Below are the code and all the weights of a small trained network. Each question names an input and a target symbol and asks about switching units off, where a switched-off unit gives its printed mean instead of its output.

import numpy as np


def w(rows, s, z=0):
    codes = np.array(rows[::2]) - 128.0
    scale = np.full(codes.shape[1], s)
    scale[-1] = z or s
    return codes * scale


def f(y):
    return y / 2 * (1 + np.tanh(0.7978845608 * (y + 0.044715 * y**3)))


def softmax(a):
    e = np.exp(a - a.max(-1, keepdims=True))
    return e / e.sum(-1, keepdims=True)


def log_softmax(a):
    a = a - a.max(-1, keepdims=True)
    return a - np.log(np.exp(a).sum(-1, keepdims=True))


def net(x, mask):
    ids = ['αβγδεζθλμξπτφψω'.index(c) for c in x.split()]
    T = len(ids)
    res = E[ids] + P[:T]
    u = 0
    for l in range(2):
        r = res
        for j in range(3):
            rows = slice(2 * j, 2 * j + 2)
            q, k, v = (r @ M[l][rows].T for M in (Q, K, V))
            z = softmax(np.where(np.tri(T) > 0, q @ k.T / 2**0.5, -1e9)) @ v
            o = O[l][rows]
            res = res + np.where(mask[u + j], z, o[:, -1]) @ o[:, :-1]
        u += 3
        y = f(res @ A[l][:, :-1].T + A[l][:, -1])
        res = res + np.where(mask[u : u + 12], y, B[l][:, -1]) @ B[l][:, :-1]
        u += 12
    return log_softmax(res[-1] @ U[:, :-1].T + U[:, -1])


Q, K, V, O, A, B = {}, {}, {}, {}, {}, {}
E = w([
[35,117,68],'α',
[133,134,171],'β',
[110,248,140],'γ',
[108,27,201],'δ',
[26,198,94],'ε',
[159,59,2],'ζ',
[120,234,184],'θ',
[197,79,84],'λ',
[248,197,70],'μ',
[79,44,58],'ξ',
[241,103,140],'π',
[173,137,211],'τ',
[103,68,177],'φ',
[44,165,170],'ψ',
[124,186,17],'ω',
],0.0073)
P = w([
[79,48,254],'0',
[77,44,211],'1',
[86,50,203],'2',
[95,84,195],'3',
[103,98,161],'4',
[104,89,178],'5',
[87,92,147],'6',
[93,118,186],'7',
[121,123,160],'8',
[111,110,160],'9',
[143,141,185],'10',
[119,128,133],'11',
],0.0008)
Q[0] = w([
[63,205,175],'L0H1',
[205,33,89],'L0H1',
[36,145,90],'L0H2',
[96,190,254],'L0H2',
[237,108,237],'L0H3',
[97,54,27],'L0H3',
],0.0075)
K[0] = w([
[217,35,102],'L0H1',
[40,239,141],'L0H1',
[230,196,142],'L0H2',
[147,139,2],'L0H2',
[68,208,5],'L0H3',
[172,193,250],'L0H3',
],0.0069)
V[0] = w([
[212,68,88],'L0H1',
[145,208,36],'L0H1',
[154,100,168],'L0H2',
[232,239,152],'L0H2',
[48,31,136],'L0H3',
[178,149,254],'L0H3',
],0.0056)
O[0] = w([
[66,200,68,37],'L0H1',
[194,161,33,38],'L0H1',
[85,138,178,147],'L0H2',
[202,204,197,150],'L0H2',
[44,87,154,145],'L0H3',
[170,143,254,253],'L0H3',
],0.0058,0.00041)
A[0] = w([
[224,186,150,188],'L0N1',
[64,215,83,219],'L0N2',
[146,2,82,219],'L0N3',
[197,53,181,164],'L0N4',
[45,186,219,199],'L0N5',
[185,18,148,183],'L0N6',
[134,39,201,191],'L0N7',
[209,15,160,216],'L0N8',
[52,52,97,253],'L0N9',
[45,184,126,151],'L0N10',
[57,191,135,61],'L0N11',
[56,158,223,214],'L0N12',
],0.0074,0.0036)
B[0] = w([
[216,192,172,203],'L0N1',
[90,235,105,218],'L0N2',
[127,27,17,213],'L0N3',
[179,52,221,179],'L0N4',
[62,139,255,248],'L0N5',
[153,5,140,191],'L0N6',
[86,43,252,205],'L0N7',
[174,20,170,226],'L0N8',
[29,95,30,240],'L0N9',
[51,204,153,167],'L0N10',
[79,179,221,116],'L0N11',
[67,134,250,253],'L0N12',
],0.0067,0.0029)
Q[1] = w([
[30,235,168],'L1H1',
[140,3,91],'L1H1',
[163,77,86],'L1H2',
[196,70,108],'L1H2',
[87,162,33],'L1H3',
[160,60,101],'L1H3',
],0.0055)
K[1] = w([
[87,253,151],'L1H1',
[113,3,133],'L1H1',
[93,190,138],'L1H2',
[65,172,138],'L1H2',
[114,189,30],'L1H3',
[148,67,109],'L1H3',
],0.0061)
V[1] = w([
[198,107,13],'L1H1',
[151,87,92],'L1H1',
[228,101,127],'L1H2',
[34,254,187],'L1H2',
[218,195,123],'L1H3',
[130,192,42],'L1H3',
],0.0053)
O[1] = w([
[218,108,198,1],'L1H1',
[168,96,137,103],'L1H1',
[176,46,69,105],'L1H2',
[3,243,103,133],'L1H2',
[4,62,90,43],'L1H3',
[28,166,208,15],'L1H3',
],0.0046,0.0055)
A[1] = w([
[253,102,71,87],'L1N1',
[62,39,94,164],'L1N2',
[47,80,71,144],'L1N3',
[46,95,148,100],'L1N4',
[175,213,34,236],'L1N5',
[150,150,228,163],'L1N6',
[241,98,206,2],'L1N7',
[7,200,173,127],'L1N8',
[190,200,222,147],'L1N9',
[49,86,174,136],'L1N10',
[154,123,232,170],'L1N11',
[74,98,188,142],'L1N12',
],0.0065,0.0057)
B[1] = w([
[254,112,97,171],'L1N1',
[91,45,36,202],'L1N2',
[22,93,37,170],'L1N3',
[11,85,154,156],'L1N4',
[248,234,57,193],'L1N5',
[149,107,240,206],'L1N6',
[212,69,209,148],'L1N7',
[94,222,164,253],'L1N8',
[214,200,195,191],'L1N9',
[36,92,199,191],'L1N10',
[216,103,210,217],'L1N11',
[42,44,207,188],'L1N12',
],0.0069,0.0054)
U = w([
[233,199,105,43],'α',
[152,207,206,82],'β',
[52,185,92,159],'γ',
[194,83,105,220],'δ',
[136,216,40,152],'ε',
[125,98,180,254],'ζ',
[88,2,166,12],'θ',
[83,65,49,113],'λ',
[41,119,60,114],'μ',
[154,229,164,118],'ξ',
[41,139,169,129],'π',
[170,106,208,128],'τ',
[157,102,35,180],'φ',
[232,101,182,31],'ψ',
[60,105,173,26],'ω',
],0.0064,0.0077)

Each question gives the input, a string of symbols that net reads in full, and the target symbol t.
The units are the heads (2 rows each of Q, K, V and O) and the neurons (one row each of A and B). Each row of codes is followed by its name. A weight is (code - 128) times the scale printed after its matrix; where a second scale follows, it is the last column's (O, A, B and U).
mask holds one flag per unit, layer by layer, with each layer's heads first. A switched-off unit (its flag False) gives its mean, the last column of its rows in O or B, instead of its output. The means were averaged over made-up inputs and are rounded, as every weight is.
A unit's drop is (log p(t) with every unit on - log p(t) with that unit switched off) / (log p(t) with every unit on - log p(t) with every unit switched off).
unit that matters most: the unit with the biggest drop
k most important neurons: the k neurons with the biggest drops, biggest first
top k neurons in layer l: the k neurons of layer l with the biggest drops, biggest first
heads that matter: for each layer, one digit per head in row order, 1 if its drop is at least 0.15 and else 0, layers parted by /
drop of u: that unit's drop, to one decimal
input γ τ ζ, target φ: heads that matter : 000 / 010
input β φ β φ γ ψ, target π: unit that matters most : L1H1
input ω φ ζ δ π, target δ: heads that matter : 011 / 000
input ζ γ γ λ ε ξ γ α, target μ: heads that matter : 000 / 001
input δ ω λ μ ψ β β γ, target β: heads that matter : 000 / 000
input β ζ β π, target ψ: heads that matter : 000 / 100
input ψ δ π λ β μ γ β μ β α τ, target ψ: heads that matter : 000 / 001
input μ ζ φ π τ λ λ, target δ: heads that matter : 000 / 110
input τ γ β μ π δ ω θ ξ, target μ: heads that matter : 000 / 010
input λ μ μ ζ δ π β λ ε ψ θ, target ξ: heads that matter : 100 / 000
input β ξ ζ β ψ π, target ψ: top 2 neurons in layer 0 : [L0N9; L0N1]
input δ ω τ ψ β ε γ τ τ θ, target ξ: heads that matter : 000 / 100
input τ β π π φ ξ, target λ: top 2 neurons in layer 1 : [L1N2; L1N3]
input δ λ τ ε ξ, target μ: unit that matters most : L1H2
input γ β φ φ π λ β δ ε, target π: 2 most important neurons : [L0N5; L0N12]
input δ ζ ψ ε, target π: drop of L0H2 : -0.1
input β ε β δ λ, target φ: drop of L0N9 : 0.0
input ξ ξ β λ, target δ: drop of L0N3 : 0.2
input λ π β λ γ ζ ψ ζ β α, target μ: top 2 neurons in layer 0 : [L0N9; L0N1]
input λ β λ θ, target β: unit that matters most : L0H1
